data =
array([[5, 5, 4, 6, 3, 1, 0, 7, 6, 1, 3],
       [6, 6, 1, 1, 1, 5, 6, 4, 0, 1, 1],
       [6, 5, 6, 3, 1, 3, 1, 4, 4, 2, 6],
       [4, 4, 6, 5, 2, 3, 3, 5, 5, 0, 5],
       [1, 5, 5, 5, 6, 6, 5, 3, 3, 4, 2],
       [7, 3, 4, 6, 1, 1, 5, 1, 1, 6, 6],
       [7, 7, 2, 4, 0, 4, 6, 1, 3, 7, 2],
       [5, 3, 3, 3, 4, 5, 6, 5, 6, 7, 6],
       [7, 4, 2, 6, 0, 3, 4, 5, 4, 1, 5],
       [2, 7, 1, 1, 1, 6, 4, 1, 2, 4, 3],
       [0, 6, 5, 6, 0, 4, 6, 2, 1, 5, 7],
       [5, 6, 3, 1, 4, 2, 2, 0, 6, 1, 1],
       [0, 1, 6, 2, 1, 3, 4, 6, 6, 3, 7],
       [5, 2, 3, 6, 6, 6, 3, 2, 4, 2, 4]])
data[0][0]	5
data[9][7]	1
data[3][4]	2
data[9][5]	6
data[:, 4]	[3, 1, 1, 2, 6, 1, 0, 4, 0, 1, 0, 4, 1, 6]
data[2]	[6, 5, 6, 3, 1, 3, 1, 4, 4, 2, 6]
data[4][2]	5
data[4]	[1, 5, 5, 5, 6, 6, 5, 3, 3, 4, 2]
data[1][4]	1
data[:, 10]	[3, 1, 6, 5, 2, 6, 2, 6, 5, 3, 7, 1, 7, 4]
data[3][6]	3
data[9][1]	7
data[7][9]	7
data[2][8]	4
data[11]	[5, 6, 3, 1, 4, 2, 2, 0, 6, 1, 1]
data[13][8]	4
data[9][3]	1
data[8][5]	3
data[9][8]	2
data[:, 7]	[7, 4, 4, 5, 3, 1, 1, 5, 5, 1, 2, 0, 6, 2]
data[:, 1]	[5, 6, 5, 4, 5, 3, 7, 3, 4, 7, 6, 6, 1, 2]
data[:, 3]	[6, 1, 3, 5, 5, 6, 4, 3, 6, 1, 6, 1, 2, 6]
data[10][1]	6
data[11][5]	2
data[8][6]	4
data[4][7]	3
data[13][7]	2
data[6][8]	3
data[9]	[2, 7, 1, 1, 1, 6, 4, 1, 2, 4, 3]
data[3][2]	6
data[8][4]	0
data[6][10]	2
data[2][7]	4
data[8][0]	7

m = [-.79  .20  .07  .42  .29  .22  .49  .48  .13]
m[-9]: -.79
m[-5]: .29
m[-1]: .13
m[-4]: .22

arr =
array([[-.24, -.22, -.48,  .06,  .19,  .26, -.45, -.47, -.37, -.36],
       [ .09, -.34, -.28, -.34,  .03, -.28,  .42,  .48, -.24, -.35],
       [-.12, -.04,  .51,  .45, -.46,  .42,  .39,  .29, -.11,  .34],
       [ .36,  .33, -.04, -.14, -.22, -.21,  .16, -.16,  .14,  .09],
       [-.39, -.16, -.39,  .39, -.49, -.64, -.22,  .00,  .31,  .45],
       [ .29,  .22,  .02,  .05, -.14, -.16,  .02, -.18,  .26,  .11],
       [ .37,  .22, -.11,  .00, -.17, -.24,  .00, -.21,  .17,  .17],
       [ .33,  .29, -.03,  .06,  .01, -.15,  .10, -.16,  .20,  .27],
       [ .25, -.11,  .13,  .58,  .32, -.31,  .56, -.44, -.18, -.26],
       [-.37, -.16,  .46, -.44,  .31,  .34, -.29,  .39,  .06,  .09],
       [ .39,  .17,  .00, -.11, -.08, -.27, -.03, -.22,  .26,  .22],
       [ .27,  .24,  .08,  .04, -.03, -.24,  .10, -.14,  .25,  .29],
       [ .20,  .30, -.12, -.02,  .04, -.25,  .17, -.30,  .28,  .14]])
arr[-13][-10] => -.24
arr[-11][7] => .29
arr[2] => [-.12, -.04, .51, .45, -.46, .42, .39, .29, -.11, .34]
arr[8][0] => .25
arr[-9] => [-.39, -.16, -.39, .39, -.49, -.64, -.22, .00, .31, .45]
arr[-1][-3] => -.30
arr[:, 4] => [.19, .03, -.46, -.22, -.49, -.14, -.17, .01, .32, .31, -.08, -.03, .04]
arr[-3][-6] => -.08
arr[2][0] => -.12
arr[6][-2] => .17
arr[-8][3] => .05
arr[-1][-2] => .28
arr[3][9] => .09
arr[-11][1] => -.04
arr[-9][-3] => .00
arr[-6][-1] => .27
arr[-10][0] => .36
arr[10][1] => .17
arr[:, 3] => [.06, -.34, .45, -.14, .39, .05, .00, .06, .58, -.44, -.11, .04, -.02]
arr[-8][-10] => .29
arr[-6][-9] => .29
arr[10][-8] => .00
arr[-13][-7] => .06
arr[-4][-6] => .31
arr[9][-1] => .09
arr[-2][-8] => .08
arr[:, -2] => [-.37, -.24, -.11, .14, .31, .26, .17, .20, -.18, .06, .26, .25, .28]
arr[12] => [.20, .30, -.12, -.02, .04, -.25, .17, -.30, .28, .14]
arr[4][0] => -.39
arr[6][2] => -.11
arr[-1][-7] => -.02
arr[-3] => [.39, .17, .00, -.11, -.08, -.27, -.03, -.22, .26, .22]
arr[:, 7] => [-.47, .48, .29, -.16, .00, -.18, -.21, -.16, -.44, .39, -.22, -.14, -.30]
arr[8][1] => -.11
arr[-11][9] => .34
